Below are the code and all the weights of a small trained network. Each question names an input and a class and asks about switching units off, where a switched-off unit gives its printed mean instead of its output.

import numpy as np


def w(rows, s, z=0):
    codes = np.array(rows[::2]) - 128.0
    scale = np.full(codes.shape[1], s)
    scale[-1] = z or s
    return codes * scale


def f(y):
    return y / 2 * (1 + np.tanh(0.7978845608 * (y + 0.044715 * y**3)))


def log_softmax(a):
    a = a - a.max(-1, keepdims=True)
    return a - np.log(np.exp(a).sum(-1, keepdims=True))


def net(x, mask):
    res = np.array(x, float).reshape(1, 5) / 4 @ E
    y = f(res @ A[0][:, :-1].T + A[0][:, -1])
    res = res + np.where(mask, y, B[0][:, -1]) @ B[0][:, :-1]
    return log_softmax(res[-1] @ U[:, :-1].T + U[:, -1])


A, B = {}, {}
E = w([
[161,52,105,116,144,60,159,119,135,200,169,113],'x0',
[150,55,160,119,40,147,143,148,66,140,162,127],'x1',
[159,104,168,200,170,255,131,72,137,106,65,179],'x2',
[173,109,183,149,106,103,130,182,212,73,149,113],'x3',
[115,124,126,102,192,124,157,24,61,85,131,240],'x4',
],0.0095)
A[0] = w([
[98,236,115,120,145,22,126,144,158,92,133,131,143],'n1',
[109,162,99,120,158,169,131,71,99,160,110,131,235],'n2',
[126,118,124,125,111,168,123,149,112,171,128,92,62],'n3',
[138,49,140,151,112,138,142,143,136,126,138,147,133],'n4',
[111,251,133,124,96,156,107,220,162,93,118,51,167],'n5',
[150,65,143,140,119,108,124,219,219,111,130,63,97],'n6',
[143,120,127,116,150,38,126,102,146,157,138,140,104],'n7',
[128,141,158,121,103,234,132,111,103,51,125,189,255],'n8',
],0.016,0.0064)
B[0] = w([
[148,119,78,124,225,159,111,70,95,174,98,31,199],'n1',
[133,134,133,149,203,154,102,104,96,107,131,172,211],'n2',
[175,128,97,172,192,24,164,120,190,79,154,81,148],'n3',
[155,158,115,49,129,70,106,129,70,109,141,65,169],'n4',
[21,105,125,245,128,65,172,188,169,61,150,244,236],'n5',
[195,149,154,249,59,187,141,131,148,172,152,161,234],'n6',
[126,124,99,150,163,66,141,156,163,89,124,61,169],'n7',
[129,133,126,170,151,173,109,106,76,153,147,209,252],'n8',
],0.013,0.022)
U = w([
[65,91,47,163,194,72,150,130,137,77,154,161,99],'0',
[144,160,126,196,151,203,96,91,82,133,172,247,228],'1',
[86,117,126,57,76,184,147,132,158,156,87,149,42],'2',
[72,149,170,95,96,156,88,164,166,142,65,131,50],'3',
[151,86,154,3,112,99,82,93,47,68,165,194,102],'4',
[181,114,68,76,171,117,86,74,98,182,108,31,255],'5',
[177,130,143,205,41,128,182,199,194,172,185,121,10],'6',
],0.0079,0.0047)

Each question gives the input, the list of numbers given to net, and the class t.
The units are the neurons (one row each of A and B). Each row of codes is followed by its name. A weight is (code - 128) times the scale printed after its matrix; where a second scale follows, it is the last column's (A, B and U).
mask holds one flag per neuron, in row order. A switched-off neuron (its flag False) gives its mean, the last column of its row in B, instead of its output. The means were averaged over made-up inputs and are rounded, as every weight is.
A unit's drop is (log p(t) with every unit on - log p(t) with that unit switched off) / (log p(t) with every unit on - log p(t) with every unit switched off).
The circuit of an input: a set's keep is (log p(t) with only the set's units on - log p(t) with every unit switched off) / (log p(t) with every unit on - log p(t) with every unit switched off). Starting from all 8 units, units are removed one at a time, each time the one whose removal leaves the highest keep (on an exact tie, the one counted first), for as long as the keep stays at least 0.8.
units of the circuit, in order: the units of the circuit, biggest drop first
k most important neurons: the k neurons with the biggest drops, biggest first
drop when u is switched off: that unit's drop, to one decimal
input [1,-6,-3,6,-3], class 6: 2 most important neurons => [n6 n8]
input [0,-5,-3,-3,-8], class 0: units of the circuit, in order => [n5]
input [8,-3,6,8,7], class 0: 2 most important neurons => [n6 n1]
input [8,-6,-1,-5,4], class 5: units of the circuit, in order => [n5 n8]
input [-3,-3,3,8,-5], class 6: 2 most important neurons => [n6 n2]
input [-7,-5,-4,-2,2], class 0: 2 most important neurons => [n6 n5]
input [8,7,-5,-8,2], class 5: 2 most important neurons => [n5 n8]
input [-8,5,2,8,-5], class 6: drop when n5 is switched off => 0.1
input [-6,-3,-3,4,1], class 0: drop when n7 is switched off => 0.0
input [-4,1,-5,1,3], class 0: 2 most important neurons => [n6 n8]
input [4,4,3,-8,-5], class 5: drop when n5 is switched off => 0.8
input [-3,2,-4,3,-4], class 6: drop when n8 is switched off => 0.1
